Below is a small trained network, with its code and all its weights. Each question gives an input and a class and asks what happens when units are switched off, that is, made to give their printed mean instead of their output.

import numpy as np


def w(rows, s, z=0):
    codes = np.array(rows[::2]) - 128.0
    scale = np.full(codes.shape[1], s)
    scale[-1] = z or s
    return codes * scale


def norm(h):
    return h / np.sqrt((h * h).mean(-1, keepdims=True) + 1e-5)


def f(y):
    return np.maximum(y, 0)


def log_softmax(a):
    a = a - a.max(-1, keepdims=True)
    return a - np.log(np.exp(a).sum(-1, keepdims=True))


def net(x, mask):
    res = np.array(x, float).reshape(1, 3) / 4 @ E
    u = 0
    for l in range(3):
        y = f(norm(res) @ A[l][:, :-1].T + A[l][:, -1])
        res = res + np.where(mask[u : u + 9], y, B[l][:, -1]) @ B[l][:, :-1]
        u += 9
    return log_softmax(norm(res)[-1] @ U[:, :-1].T + U[:, -1])


A, B = {}, {}
E = w([
[25,83,137,198,190,118,161,246,139,91,119,167],'x0',
[235,3,128,126,93,114,143,127,158,139,145,197],'x1',
[75,178,125,145,137,131,131,33,112,158,139,245],'x2',
],0.011)
A[0] = w([
[148,78,128,135,128,124,131,215,135,125,134,67,80],'0.n1',
[173,65,131,127,133,132,125,196,129,122,127,88,104],'0.n2',
[79,190,129,131,136,126,128,140,123,126,125,64,2],'0.n3',
[248,75,127,125,124,127,130,88,128,128,128,135,72],'0.n4',
[38,108,130,141,134,127,130,143,132,127,130,254,150],'0.n5',
[116,223,129,123,128,131,124,17,124,135,134,144,27],'0.n6',
[169,97,128,131,131,127,130,86,126,128,125,182,85],'0.n7',
[171,164,126,118,120,130,125,50,126,131,127,119,36],'0.n8',
[146,115,131,116,119,129,124,137,129,122,126,107,2],'0.n9',
],0.033,0.0043)
B[0] = w([
[161,83,152,107,148,177,184,126,148,69,48,59,225],'0.n1',
[127,91,81,151,64,38,121,114,116,119,43,143,220],'0.n2',
[66,213,133,101,121,202,84,79,159,135,188,87,204],'0.n3',
[147,99,214,90,115,151,120,159,225,92,163,108,224],'0.n4',
[150,111,107,179,232,126,165,136,28,142,126,191,240],'0.n5',
[112,120,88,100,38,63,145,81,124,149,19,79,253],'0.n6',
[107,176,108,119,86,161,84,56,114,155,219,187,186],'0.n7',
[254,103,125,140,214,75,102,66,94,141,116,140,203],'0.n8',
[115,166,116,115,133,87,135,191,149,159,98,75,147],'0.n9',
],0.029,0.035)
A[1] = w([
[138,132,81,125,82,145,136,181,130,155,165,123,60],'1.n1',
[116,152,160,99,101,189,78,127,185,111,203,111,60],'1.n2',
[101,140,111,117,123,119,117,195,163,153,134,131,65],'1.n3',
[26,178,143,112,51,169,105,132,213,109,175,147,40],'1.n4',
[111,140,130,196,225,162,143,251,61,159,252,240,48],'1.n5',
[131,148,105,137,140,123,134,162,88,190,183,179,107],'1.n6',
[70,222,26,126,62,100,93,120,76,207,129,90,40],'1.n7',
[18,196,157,95,45,209,90,191,230,128,236,101,79],'1.n8',
[110,149,57,135,60,109,116,90,114,156,118,164,2],'1.n9',
],0.024,0.0039)
B[1] = w([
[142,115,148,121,129,97,129,132,148,135,109,128,128],'1.n1',
[94,143,93,149,86,182,151,99,95,127,176,189,172],'1.n2',
[121,91,115,134,120,136,112,116,173,149,136,145,128],'1.n3',
[132,140,86,133,113,155,99,154,170,115,186,173,160],'1.n4',
[71,169,158,97,111,7,81,253,180,215,110,37,249],'1.n5',
[24,230,92,174,56,62,98,103,159,71,129,137,177],'1.n6',
[149,52,139,161,114,108,188,103,89,93,105,223,239],'1.n7',
[111,154,83,130,94,212,86,151,210,93,231,165,172],'1.n8',
[177,124,149,154,207,179,155,154,96,88,134,103,197],'1.n9',
],0.029,0.02)
A[2] = w([
[172,46,103,147,165,180,219,181,61,131,116,199,87],'2.n1',
[208,91,160,84,65,49,113,102,158,174,110,112,157],'2.n2',
[131,215,172,98,224,237,69,118,164,102,180,3,169],'2.n3',
[133,55,128,157,169,148,130,179,81,104,104,185,78],'2.n4',
[142,120,129,173,248,168,79,186,95,99,145,104,246],'2.n5',
[88,144,145,140,143,92,116,200,106,199,201,186,3],'2.n6',
[224,137,175,82,134,120,78,114,165,179,214,124,60],'2.n7',
[91,90,149,114,175,177,138,203,149,164,141,99,118],'2.n8',
[111,59,185,171,136,164,155,148,135,27,153,231,248],'2.n9',
],0.027,0.0021)
B[2] = w([
[176,148,165,107,130,155,140,98,71,174,188,175,174],'2.n1',
[54,156,133,164,161,229,123,213,112,108,228,162,255],'2.n2',
[198,79,109,165,99,72,100,49,65,130,157,252,164],'2.n3',
[70,188,119,125,114,135,118,50,126,138,146,114,162],'2.n4',
[60,169,112,88,95,153,191,129,133,171,111,109,151],'2.n5',
[162,19,186,151,208,25,3,191,161,112,97,169,182],'2.n6',
[40,178,43,135,54,158,121,96,155,125,149,168,173],'2.n7',
[119,146,140,111,136,163,139,61,135,155,131,85,144],'2.n8',
[171,177,66,129,144,96,42,84,121,172,158,104,171],'2.n9',
],0.025,0.032)
U = w([
[75,168,159,151,169,21,76,212,119,202,150,169,157],'0',
[76,210,173,70,155,178,203,164,130,210,134,55,53],'1',
[161,142,112,135,50,204,61,91,199,71,237,203,174],'2',
[173,127,109,160,139,121,172,39,15,131,69,179,189],'3',
[168,152,146,111,82,124,216,206,153,167,168,112,2],'4',
[205,56,171,108,62,157,162,210,223,27,29,8,118],'5',
],0.013,0.006)

Each question gives the input, the list of numbers given to net, and the class t.
The units are the neurons (one row each of A and B). Each row of codes is followed by its name. A weight is (code - 128) times the scale printed after its matrix; where a second scale follows, it is the last column's (A, B and U).
mask holds one flag per neuron, layer by layer. A switched-off neuron (its flag False) gives its mean, the last column of its row in B, instead of its output. The means were averaged over made-up inputs and are rounded, as every weight is.
A unit's drop is (log p(t) with every unit on - log p(t) with that unit switched off) / (log p(t) with every unit on - log p(t) with every unit switched off).
The circuit of an input: a set's keep is (log p(t) with only the set's units on - log p(t) with every unit switched off) / (log p(t) with every unit on - log p(t) with every unit switched off). Starting from the 12 units with the biggest drops (on a tie, the unit counted first), units are removed one at a time, each time the one whose removal leaves the highest keep (on an exact tie, the one counted first), for as long as the keep stays at least 0.8.
units of the circuit, in order: the units of the circuit, biggest drop first
most important unit: the unit with the biggest drop
k most important neurons: the k neurons with the biggest drops, biggest first
k most important neurons of layer l: the k neurons of layer l with the biggest drops, biggest first
drop of u: that unit's drop, to one decimal
input [8,-6,-6], class 3: most important neuron of layer 0 -> 0.n1
input [3,0,6], class 0: 2 most important neurons -> 0.n5, 1.n5
input [0,2,4], class 0: units of the circuit, in order -> 0.n5, 0.n1, 1.n5
input [7,-5,-8], class 5: 2 most important neurons -> 0.n1, 0.n2
input [8,-6,-5], class 3: 2 most important neurons -> 0.n4, 0.n1
input [8,5,-6], class 5: 3 most important neurons -> 0.n1, 1.n7, 0.n5
input [3,-8,1], class 2: 2 most important neurons of layer 0 -> 0.n3, 0.n8
input [5,-5,-3], class 2: 3 most important neurons -> 0.n3, 0.n8, 0.n6
input [5,-4,-2], class 3: 4 most important neurons of layer 0 -> 0.n4, 0.n7, 0.n1, 0.n5
input [8,1,-6], class 3: 3 most important neurons -> 0.n4, 1.n5, 0.n6
input [-6,0,-6], class 5: 3 most important neurons -> 0.n3, 0.n7, 0.n2
input [-5,6,-5], class 2: 2 most important neurons of layer 0 -> 0.n6, 0.n7
input [8,2,-1], class 3: 2 most important neurons -> 0.n1, 0.n2
input [6,-7,-3], class 2: units of the circuit, in order -> 0.n3
input [5,-4,-3], class 3: 3 most important neurons -> 0.n4, 0.n1, 0.n7
input [6,4,-3], class 3: 3 most important neurons -> 1.n5, 0.n6, 2.n1
input [-3,-5,-7], class 2: 3 most important neurons -> 0.n3, 0.n5, 0.n6
input [6,1,-1], class 3: 2 most important neurons of layer 0 -> 0.n1, 0.n2
input [1,5,-1], class 2: 2 most important neurons -> 0.n7, 0.n6
input [0,6,7], class 0: most important unit -> 0.n5
input [0,-2,-4], class 5: 2 most important neurons -> 0.n1, 0.n2
input [-8,0,-5], class 2: drop of 2.n7 -> 0.1
input [8,-1,-3], class 3: drop of 1.n5 -> 0.1
input [4,8,4], class 0: drop of 0.n5 -> 0.2
